In the rows, 128 means zero.
Each row of numbers belongs to one of the nodes below and depends on some of the facts about them. Some rows are named. Which node is each other row?

Some nodes and their rows:
135 146 124 128 146 126 95 142 146 132 139 135 131 109 105 164 133 121
 126 125 126 115 166 123 103 133 136 144 114 107 143 115: Q_846
171 115 126 120 125 83 138 145 79 129 137 104 122 116 135 94 107 116 138
 90 163 155 113 146 197 136 132 147 159 139 96 136: Q_593
143 117 146 122 135 116 109 143 123 108 138 108 128 112 119 126 119 118
 130 110 123 135 143 129 135 133 139 134 141 124 127 119: Q_734
147 113 126 125 136 105 128 140 107 113 127 105 128 112 130 109 115 112
 126 103 145 150 126 140 150 132 136 136 131 127 112 125: Q_714
153 96 104 132 137 97 142 139 79 111 114 88 124 112 150 67 103 96 123 92
 174 177 93 155 194 133 127 139 125 131 82 127: Q_715
139 126 128 130 140 114 119 143 118 117 130 111 134 117 122 129 126 109
 127 112 132 130 146 136 132 131 132 142 128 124 123 118: Q_535
123 142 143 114 138 123 98 136 156 126 141 131 133 110 104 175 133 131
 125 118 111 112 175 118 89 124 143 139 133 115 156 119: Q_782
141 124 126 131 139 115 122 145 114 115 127 108 134 115 124 121 124 106
 127 109 137 135 142 138 140 132 133 143 127 126 120 118: Q_341
173 100 107 126 116 124 126 138 133 102 137 113 116 107 133 137 112 128
 140 122 124 135 159 135 141 123 139 126 135 126 147 114: Q_988
137 93 121 124 127 95 142 131 80 97 114 72 126 111 144 58 102 100 123 80
 169 184 100 156 188 125 131 136 144 136 84 132: Q_720
134 88 133 122 141 104 93 155 130 119 116 125 137 112 117 129 115 148
 116 102 145 128 136 138 133 142 143 130 134 141 152 120: Q_304
121 125 160 111 142 117 85 152 174 126 135 150 144 109 87 195 133 163
 117 116 105 93 190 118 64 136 153 129 140 132 189 122: Q_776
130 130 149 105 135 99 113 138 135 126 129 132 129 130 128 128 131 100
 151 135 140 132 144 133 115 128 148 123 126 122 152 127: Q_954
142 113 117 126 137 106 127 137 105 117 124 104 126 110 136 105 114 108
 125 101 156 153 120 142 158 128 131 140 126 125 107 125: Q_110
138 110 156 105 141 112 135 138 131 125 136 112 121 107 125 161 122 125
 100 126 134 129 150 133 120 142 132 145 120 95 133 116: Q_797
158 94 114 132 134 95 148 145 76 103 118 86 126 111 148 63 102 98 127 91
 169 176 95 155 192 137 132 136 129 133 83 129: Q_816
125 142 144 114 138 121 98 137 159 127 142 134 131 108 104 179 131 133
 125 119 110 109 175 116 84 125 143 137 132 116 159 120: Q_920
127 127 146 104 137 100 110 135 137 128 128 133 128 131 129 129 130 101
 149 136 144 133 143 134 115 125 150 123 126 119 154 127: Q_835
157 124 141 120 134 107 108 131 119 117 122 128 130 93 136 149 128 115
 126 97 108 129 140 112 107 143 147 133 132 126 123 139: Q_210
156 88 147 114 138 98 164 143 88 109 125 87 121 109 145 98 108 105 101
 113 163 164 109 153 176 150 124 141 123 107 95 119: Q_979

How the nodes are related:
Q_105 β Q_75; Q_110 β Q_118; Q_113 β Q_877; Q_118 β Q_573
Q_154 β Q_349; Q_156 β Q_603; Q_158 β Q_269; Q_185 β Q_479
Q_19 β Q_844; Q_210 β Q_229; Q_224 β Q_991; Q_229 β Q_84
Q_234 β Q_868; Q_238 β Q_105; Q_253 β Q_753; Q_255 β Q_706
Q_265 β Q_404; Q_269 β Q_629; Q_275 β Q_758; Q_280 β Q_822
Q_288 β Q_87; Q_289 β Q_401; Q_317 β Q_533; Q_323 β Q_699
Q_341 β Q_867; Q_358 β Q_50; Q_368 β Q_714; Q_371 β Q_224
Q_379 β Q_253; Q_397 β Q_653; Q_398 β Q_541; Q_401 β Q_341
Q_405 β Q_688; Q_443 β Q_905; Q_448 β Q_405; Q_458 β Q_527
Q_468 β Q_311; Q_48 β Q_899; Q_498 β Q_906; Q_511 β Q_664
Q_524 β Q_219; Q_525 β Q_856; Q_527 β Q_158; Q_529 β Q_769
Q_535 β Q_197; Q_537 β Q_110; Q_539 β Q_945; Q_541 β Q_529
Q_56 β Q_920; Q_573 β Q_443; Q_593 β Q_368; Q_603 β Q_797
Q_609 β Q_322; Q_611 β Q_700; Q_629 β Q_539; Q_641 β Q_113
Q_653 β Q_371; Q_663 β Q_19; Q_664 β Q_265; Q_677 β Q_537
Q_688 β Q_954; Q_699 β Q_289; Q_700 β Q_234; Q_703 β Q_763
Q_706 β Q_72; Q_714 β Q_156; Q_715 β Q_979; Q_720 β Q_448
Q_727 β Q_525; Q_748 β Q_85; Q_75 β Q_801; Q_753 β Q_871
Q_758 β Q_154; Q_762 β Q_398; Q_763 β Q_940; Q_769 β Q_983
Q_782 β Q_862; Q_797 β Q_957; Q_801 β Q_776; Q_802 β Q_535
Q_816 β Q_611; Q_817 β Q_173; Q_822 β Q_861; Q_824 β Q_237
Q_835 β Q_56; Q_838 β Q_593; Q_84 β Q_585; Q_844 β Q_358
Q_846 β Q_727; Q_85 β Q_943; Q_861 β Q_718; Q_867 β Q_888
Q_868 β Q_782; Q_87 β Q_210; Q_870 β Q_703; Q_871 β Q_835
Q_877 β Q_609; Q_886 β Q_824; Q_888 β Q_886; Q_899 β Q_870
Q_905 β Q_591; Q_906 β Q_185; Q_914 β Q_748; Q_920 β Q_267
Q_940 β Q_33; Q_943 β Q_468; Q_945 β Q_511; Q_954 β Q_958
Q_957 β Q_846; Q_958 β Q_524; Q_979 β Q_288; Q_991 β Q_317
Q_996 β Q_838; Q_154 Ψ Q_219; Q_156 Ψ Q_280; Q_158 Ψ Q_718
Q_167 Ψ Q_954; Q_185 Ψ Q_533; Q_19 Ψ Q_753; Q_210 Ψ Q_349
Q_224 Ψ Q_677; Q_229 Ψ Q_782; Q_234 Ψ Q_727; Q_237 Ψ Q_958
Q_238 Ψ Q_611; Q_253 Ψ Q_304; Q_255 Ψ Q_262; Q_262 Ψ Q_368
Q_275 Ψ Q_593; Q_280 Ψ Q_856; Q_288 Ψ Q_604; Q_304 Ψ Q_996
Q_307 Ψ Q_653; Q_311 Ψ Q_629; Q_317 Ψ Q_341; Q_323 Ψ Q_914
Q_329 Ψ Q_801; Q_33 Ψ Q_72; Q_335 Ψ Q_307; Q_341 Ψ Q_535
Q_349 Ψ Q_700; Q_358 Ψ Q_979; Q_368 Ψ Q_912; Q_371 Ψ Q_641
Q_397 Ψ Q_379; Q_398 Ψ Q_706; Q_401 Ψ Q_868; Q_443 Ψ Q_311
Q_467 Ψ Q_822; Q_468 Ψ Q_371; Q_48 Ψ Q_19; Q_497 Ψ Q_33
Q_511 Ψ Q_711; Q_527 Ψ Q_945; Q_535 Ψ Q_841; Q_541 Ψ Q_539
Q_546 Ψ Q_87; Q_56 Ψ Q_154; Q_573 Ψ Q_838; Q_591 Ψ Q_797
Q_593 Ψ Q_288; Q_603 Ψ Q_546; Q_604 Ψ Q_748; Q_609 Ψ Q_524
Q_611 Ψ Q_458; Q_629 Ψ Q_846; Q_653 Ψ Q_988; Q_663 Ψ Q_763
Q_664 Ψ Q_817; Q_677 Ψ Q_210; Q_688 Ψ Q_237; Q_700 Ψ Q_688
Q_703 Ψ Q_720; Q_706 Ψ Q_835; Q_711 Ψ Q_322; Q_720 Ψ Q_401
Q_727 Ψ Q_323; Q_734 Ψ Q_769; Q_748 Ψ Q_156; Q_753 Ψ Q_591
Q_758 Ψ Q_265; Q_762 Ψ Q_398; Q_763 Ψ Q_537; Q_769 Ψ Q_404
Q_776 Ψ Q_253; Q_782 Ψ Q_585; Q_797 Ψ Q_940; Q_801 Ψ Q_758
Q_817 Ψ Q_448; Q_822 Ψ Q_105; Q_824 Ψ Q_541; Q_835 Ψ Q_113
Q_838 Ψ Q_479; Q_84 Ψ Q_715; Q_85 Ψ Q_906; Q_856 Ψ Q_617
Q_861 Ψ Q_529; Q_862 Ψ Q_75; Q_867 Ψ Q_664; Q_87 Ψ Q_467
Q_870 Ψ Q_110; Q_871 Ψ Q_511; Q_877 Ψ Q_862; Q_886 Ψ Q_118
Q_888 Ψ Q_85; Q_899 Ψ Q_983; Q_905 Ψ Q_527; Q_906 Ψ Q_498
Q_912 Ψ Q_991; Q_914 Ψ Q_802; Q_915 Ψ Q_289; Q_943 Ψ Q_497
Q_945 Ψ Q_609; Q_954 Ψ Q_762; Q_958 Ψ Q_238; Q_979 Ψ Q_48
Q_988 Ψ Q_603; Q_991 Ψ Q_197; Q_996 Ψ Q_234

Which node is each row?
No name comes twice in this set of rows, the named rows included.
150 78 120 131 142 90 128 155 96 108 107 105 138 111 133 82 104 129 114
 87 172 160 105 157 174 145 139 130 133 151 115 131 -> Q_253
140 146 156 111 135 120 80 125 159 131 133 152 132 90 117 206 144 132
 125 108 76 94 180 90 52 140 153 134 131 116 161 136 -> Q_349
173 102 96 126 115 117 139 136 126 106 132 112 117 106 135 127 112 125
 136 117 136 143 154 140 141 118 137 128 126 126 139 122 -> Q_87
153 127 119 136 144 114 119 151 110 115 133 114 130 109 121 115 120 106
 128 112 145 142 136 137 146 142 135 138 117 119 113 118 -> Q_629
177 108 114 124 125 77 145 144 63 130 133 97 120 118 144 75 101 109 137
 85 180 166 95 154 222 136 127 150 158 141 79 139 -> Q_280
156 98 128 129 137 106 146 157 96 126 139 107 124 125 127 106 87 102 132
 101 145 172 95 125 125 118 132 143 125 146 107 119 -> Q_368
135 159 150 101 129 111 87 133 160 156 160 150 126 113 95 211 135 148
 134 119 110 89 188 111 93 121 144 151 157 116 170 126 -> Q_856
132 143 152 123 139 126 103 147 149 120 141 128 138 113 102 171 137 126
 127 120 103 102 179 121 88 132 140 139 133 123 153 114 -> Q_317
122 132 176 95 142 125 116 135 170 137 147 133 124 104 103 221 137 142
 95 144 106 96 189 117 69 137 134 145 121 84 171 111 -> Q_591
135 112 123 113 137 93 126 134 108 125 115 117 125 130 149 91 119 89 144
 124 172 159 110 148 160 127 143 126 118 122 123 130 -> Q_113
139 122 140 120 139 119 120 152 135 137 149 129 124 122 107 163 103 118
 130 115 114 138 137 107 76 112 137 145 125 136 144 114 -> Q_991
171 103 126 124 119 121 127 143 128 97 142 109 121 109 126 131 115 125
 139 119 117 135 157 133 138 130 142 124 140 128 145 118 -> Q_335
159 130 139 112 124 97 107 143 111 142 153 122 119 117 121 144 116 131
 140 104 138 124 140 129 167 131 135 151 167 130 127 128 -> Q_604
146 72 100 134 143 89 131 148 85 118 98 102 133 110 145 70 98 120 113 86
 192 174 88 162 194 139 133 137 123 144 99 129 -> Q_802

The same nodes again, as new rows of numbers:
Some nodes and their rows:
137 127 125 102 113 135 116 146 131 129 133 107 124 148 140 117 114 120
 127 144 124 125 120 124 115 138 123 143 125 151: Q_573
140 129 139 143 134 136 115 114 139 118 100 144 142 111 115 124 121 155
 130 107 139 127 120 138 143 103 128 115 124 89: Q_699
144 113 140 112 146 147 112 108 116 125 143 121 145 159 143 146 153 143
 111 129 163 142 133 110 156 154 139 120 123 109: Q_753
132 127 120 120 112 117 134 150 138 127 137 115 125 129 131 120 137 103
 143 133 123 111 127 122 115 158 129 140 115 170: Q_229
125 131 132 137 127 134 137 131 123 132 145 108 146 127 116 115 138 130
 111 141 125 141 139 133 134 124 118 130 119 141: Q_467
131 128 124 126 121 119 120 130 139 126 117 129 118 115 106 130 122 142
 131 115 121 121 117 128 137 125 138 127 138 117: Q_842
76 139 135 132 134 102 111 153 127 140 126 143 63 85 107 118 117 129 119
 125 78 110 131 90 141 149 153 113 151 166: Q_265
135 123 133 142 145 134 138 99 125 146 146 110 138 153 159 140 138 155
 140 125 153 134 119 114 119 94 147 129 122 138: Q_700
133 128 121 121 112 118 134 151 139 126 136 115 125 130 131 120 137 103
 143 135 123 112 127 121 115 157 130 139 115 171: Q_867
136 131 113 161 128 137 133 95 121 146 125 125 155 129 169 149 121 122
 131 114 132 151 154 139 127 97 126 100 113 95: Q_238
127 128 130 129 131 133 132 128 123 129 133 128 133 135 138 127 130 122
 127 134 131 131 134 128 123 130 123 129 124 134: Q_329
149 114 132 134 157 151 134 118 120 126 143 126 136 136 141 140 149 142
 127 146 145 130 118 126 113 121 123 134 140 114: Q_593
137 126 116 114 101 105 116 152 154 121 117 114 110 112 101 125 131 122
 143 114 116 103 110 118 136 158 147 135 127 152: Q_940
144 115 134 147 154 169 124 124 119 111 110 136 141 104 161 133 149 131
 128 148 146 129 119 140 107 107 100 109 120 92: Q_748
144 121 138 133 152 142 136 112 121 130 146 130 145 151 134 134 139 145
 127 133 148 134 128 126 124 123 128 138 135 120: Q_85
107 137 124 137 102 112 155 162 118 127 156 99 130 111 92 111 154 105
 112 139 119 122 137 119 131 142 122 133 110 184: Q_603
141 128 139 143 133 137 115 115 139 119 100 143 142 111 114 124 121 157
 131 106 140 126 120 138 144 103 128 114 126 89: Q_537
141 136 128 102 106 150 116 131 127 133 132 122 132 150 140 111 116 101
 134 135 115 121 113 125 122 138 117 163 142 153: Q_954
141 127 119 99 103 120 104 148 148 125 115 108 110 129 108 120 104 140
 131 125 115 114 103 125 129 132 137 142 141 135: Q_322
149 120 130 130 142 128 122 114 139 125 128 129 129 130 101 137 130 166
 130 114 137 124 109 126 137 116 144 136 150 104: Q_72

Name these rows:
No name comes twice in this set of rows, the named rows included.
145 130 109 153 121 128 121 104 136 133 108 136 143 107 122 149 113 138
 127 99 120 141 140 146 143 105 131 105 137 70 -> Q_458
138 130 114 158 129 139 133 99 120 142 126 132 157 129 162 148 120 120
 128 116 132 152 157 143 127 105 121 103 119 91 -> Q_677
130 128 122 108 108 129 119 138 133 140 133 96 120 151 159 121 112 127
 136 138 128 124 116 118 112 120 133 137 118 164 -> Q_210
137 134 141 141 157 137 130 111 122 119 118 150 155 134 142 111 122 133
 122 124 149 137 139 136 119 113 116 121 98 93 -> Q_253
124 133 132 141 125 134 139 132 123 131 147 101 150 125 108 111 141 133
 106 144 122 144 142 135 137 122 116 131 118 144 -> Q_546
142 122 119 138 128 148 113 101 115 131 123 132 160 134 159 155 133 113
 110 116 142 158 165 136 156 143 122 92 114 74 -> Q_48
147 143 120 155 122 165 130 83 113 139 124 161 170 130 149 135 125 87
 133 105 115 147 148 149 140 115 106 137 148 86 -> Q_762
151 110 129 135 160 156 133 121 119 122 141 124 132 129 145 143 153 140
 127 152 145 128 113 126 106 120 118 133 142 111 -> Q_288
128 135 123 123 152 111 134 125 124 123 134 139 131 140 131 112 117 115
 120 133 129 132 134 124 108 136 126 138 104 114 -> Q_304
126 130 131 134 128 134 136 129 123 131 140 117 141 130 125 120 136 127
 118 139 128 138 139 132 130 127 119 130 121 138 -> Q_307
110 127 126 114 125 119 138 103 135 141 133 97 120 158 161 136 134 141
 146 141 141 141 108 135 122 98 138 138 115 153 -> Q_688
142 126 120 153 130 140 135 110 120 135 125 146 160 130 149 148 115 121
 126 120 132 150 166 154 128 116 113 104 130 87 -> Q_255
69 147 137 135 183 87 121 140 123 140 142 156 72 104 137 91 113 105 111
 147 72 124 156 88 112 172 147 125 112 165 -> Q_727
140 130 140 145 132 137 116 115 139 119 102 139 145 109 108 121 123 160
 127 108 138 128 121 140 145 102 127 115 125 91 -> Q_105
120 115 147 102 124 120 150 142 135 123 134 146 129 168 128 142 113 149
 147 153 147 134 143 168 117 131 113 136 151 148 -> Q_368

The same nodes again, as new rows of numbers:
Known rows:
136 132 123 145 132 118 131 127 134 131 127 126 137 136 124 126 128 131
 134 128 132 137 126 122 121 141 136 124 120 134 132 133 118 135 132 122
 136 124 130 127 137 118 127 126 133 131 125 136 124 145: Q_72
124 136 127 127 130 127 131 134 122 120 128 128 121 130 136 130 126 123
 133 119 122 132 126 124 136 132 123 124 131 137 126 123 134 136 128 132
 129 129 118 134 128 129 134 115 133 138 128 128 129 122: Q_629
125 132 132 118 129 128 126 131 124 115 135 132 121 128 144 123 127 119
 129 113 121 122 123 124 140 122 118 126 138 128 126 125 132 128 121 130
 123 129 124 134 123 129 135 120 127 136 130 126 130 115: Q_867
123 147 143 93 125 109 124 138 111 106 146 129 107 116 153 107 124 118
 125 106 104 126 127 126 152 109 107 133 152 123 129 123 134 135 105 139
 112 124 128 134 113 136 141 126 132 138 136 132 141 112: Q_664
123 130 134 126 132 126 121 120 121 128 133 120 126 122 133 123 129 132
 129 133 130 123 128 129 113 129 133 126 144 125 122 128 142 128 129 137
 129 129 141 124 124 116 136 127 127 129 124 125 124 129: Q_196
129 130 134 120 129 126 124 128 124 118 136 131 126 125 141 121 129 122
 126 118 119 124 125 125 138 119 120 128 135 124 127 129 129 125 119 129
 118 126 131 132 123 128 132 129 127 131 134 127 131 120: Q_229
128 130 126 128 128 125 129 131 132 128 128 128 127 128 123 127 125 131
 131 130 128 134 130 128 129 132 129 127 124 131 130 126 124 133 128 126
 132 128 126 126 130 129 127 125 134 128 129 130 130 132: Q_118
129 126 130 128 130 130 125 127 127 122 132 131 129 128 136 126 129 123
 129 120 125 124 125 124 134 124 124 127 130 126 127 128 128 125 124 126
 123 127 129 131 127 127 131 127 127 131 131 125 128 122: Q_573
130 120 122 141 131 140 128 125 136 129 124 132 136 134 127 135 130 126
 131 128 135 126 124 126 125 134 131 123 120 130 127 129 125 124 135 122
 132 131 125 130 133 124 126 124 126 128 127 124 122 127: Q_870
134 150 146 113 117 119 121 129 112 131 145 120 118 122 134 140 131 128
 121 123 131 122 140 132 134 115 116 141 129 129 139 126 121 123 124 132
 118 109 121 125 116 155 125 133 116 123 119 139 136 125: Q_958
134 132 125 151 122 143 128 122 134 147 126 122 137 137 112 160 132 135
 129 140 157 126 137 131 112 140 135 131 105 140 138 125 115 122 148 119
 142 119 114 121 134 143 115 123 116 120 110 134 121 137: Q_238
111 130 138 116 135 111 132 130 130 139 127 113 121 116 123 123 129 133
 131 143 115 133 123 136 120 148 132 135 137 121 129 132 140 122 135 137
 132 128 141 114 116 105 147 128 126 132 117 122 131 115: Q_617
128 130 129 123 128 126 128 130 127 124 131 130 125 127 131 124 127 126
 128 124 123 129 128 127 134 125 124 129 130 127 128 128 127 129 123 128
 124 127 127 129 127 130 128 128 129 128 130 128 131 126: Q_714
129 120 118 146 131 139 132 126 140 135 120 130 137 136 118 138 128 130
 133 134 140 131 126 126 120 140 136 123 115 135 129 127 123 129 139 121
 139 132 122 127 137 124 123 123 129 127 125 125 122 133: Q_173
130 130 134 120 129 126 124 129 123 118 135 131 125 125 141 120 129 122
 127 117 119 123 126 125 138 119 120 129 135 123 126 130 128 124 119 128
 118 126 129 132 124 128 132 128 127 131 134 127 131 120: Q_56
126 130 138 127 127 125 130 108 118 132 128 130 126 113 126 113 142 119
 104 147 142 128 123 134 118 125 140 131 152 136 114 113 150 127 137 131
 123 133 136 127 118 125 135 133 137 128 122 139 118 136: Q_304
132 118 118 153 126 141 143 114 141 141 113 141 139 129 106 133 141 120
 109 152 155 138 122 132 121 142 149 127 117 149 121 112 129 129 152 111
 137 137 116 128 135 132 119 127 139 126 120 139 114 143: Q_323
133 142 125 95 126 124 115 152 105 129 127 138 107 134 142 126 119 121
 110 118 110 131 126 123 138 104 110 143 152 117 111 143 129 123 105 145
 112 112 137 137 111 136 122 132 126 123 140 127 137 126: Q_591
115 121 125 131 116 113 126 119 118 125 128 110 131 126 137 116 142 138
 129 120 122 119 138 137 113 122 138 137 146 120 139 139 157 138 114 136
 137 139 144 131 126 129 134 132 119 124 123 129 125 130: Q_988
119 128 129 113 108 101 131 133 114 114 133 119 122 125 145 109 140 129
 124 104 103 125 140 137 142 107 122 144 141 117 146 141 144 139 99 132
 123 135 133 136 123 147 130 137 123 124 134 136 137 123: Q_603

Rows to name:
No name comes twice in this set of rows, the named rows included.
130 115 119 149 133 144 130 123 140 133 120 131 141 137 122 139 130 128
 132 131 140 126 124 125 121 139 135 122 115 133 127 128 124 123 139 119
 137 132 123 129 137 121 124 122 125 129 125 123 119 129 -> Q_899
121 113 111 148 116 125 138 127 137 132 116 121 140 139 120 131 138 137
 132 124 132 130 137 135 120 135 141 132 116 131 143 137 135 139 125 120
 146 141 125 132 139 136 121 127 124 123 123 131 123 137 -> Q_822
132 139 119 107 127 127 121 150 114 135 122 136 113 137 128 131 118 128
 115 128 120 137 129 125 130 117 120 139 141 124 115 139 125 128 114 140
 123 115 133 133 118 133 118 128 130 122 136 128 134 134 -> Q_940
135 124 105 133 131 149 122 145 126 146 109 140 126 151 120 149 120 129
 118 135 137 133 123 122 116 129 129 133 127 129 110 143 123 121 129 132
 135 119 129 134 127 126 111 123 124 120 130 122 122 138 -> Q_753
123 139 132 118 130 122 130 135 117 116 132 128 117 126 140 126 126 121
 132 116 117 131 127 123 140 126 119 126 136 134 126 123 135 136 123 134
 124 128 121 134 124 130 136 118 132 138 130 129 132 119 -> Q_311
128 134 134 117 128 121 125 131 122 120 136 130 123 124 137 119 127 125
 128 120 118 129 127 127 137 121 121 130 135 125 128 127 128 129 118 130
 120 124 129 129 123 130 132 129 130 130 134 129 133 123 -> Q_782
122 110 110 150 115 127 137 125 136 131 115 121 141 140 122 132 140 135
 131 122 131 126 136 134 119 132 140 133 116 130 143 139 137 137 125 119
 146 142 125 132 139 136 121 127 121 123 124 130 122 134 -> Q_653
130 137 143 104 126 116 122 132 113 112 142 130 118 119 149 113 129 119
 122 111 108 121 127 125 147 108 111 133 145 118 126 129 131 125 110 134
 108 122 133 133 117 133 136 134 127 132 137 129 137 116 -> Q_886
128 155 157 71 121 93 119 141 96 100 156 127 99 106 162 95 126 117 117
 101 86 124 131 128 164 90 98 142 164 110 130 130 135 130 90 145 92 115
 138 134 103 144 142 141 132 133 146 136 151 109 -> Q_525
114 128 139 109 130 110 138 141 132 132 128 124 120 119 130 124 130 122
 127 129 101 133 118 134 148 139 119 140 127 118 134 136 128 114 127 127
 121 125 128 120 115 117 145 132 123 136 125 124 140 102 -> Q_156
119 106 119 151 137 141 141 129 152 144 111 128 143 137 115 148 133 125
 133 140 132 129 114 129 125 158 136 127 104 129 130 135 123 110 151 114
 141 134 122 121 133 107 134 122 118 133 116 117 121 112 -> Q_275
135 122 112 130 132 148 119 141 123 138 114 140 127 148 129 144 124 124
 117 128 133 127 121 121 123 122 124 133 132 125 111 143 126 117 125 131
 128 120 131 136 125 125 116 125 121 123 132 121 121 130 -> Q_358

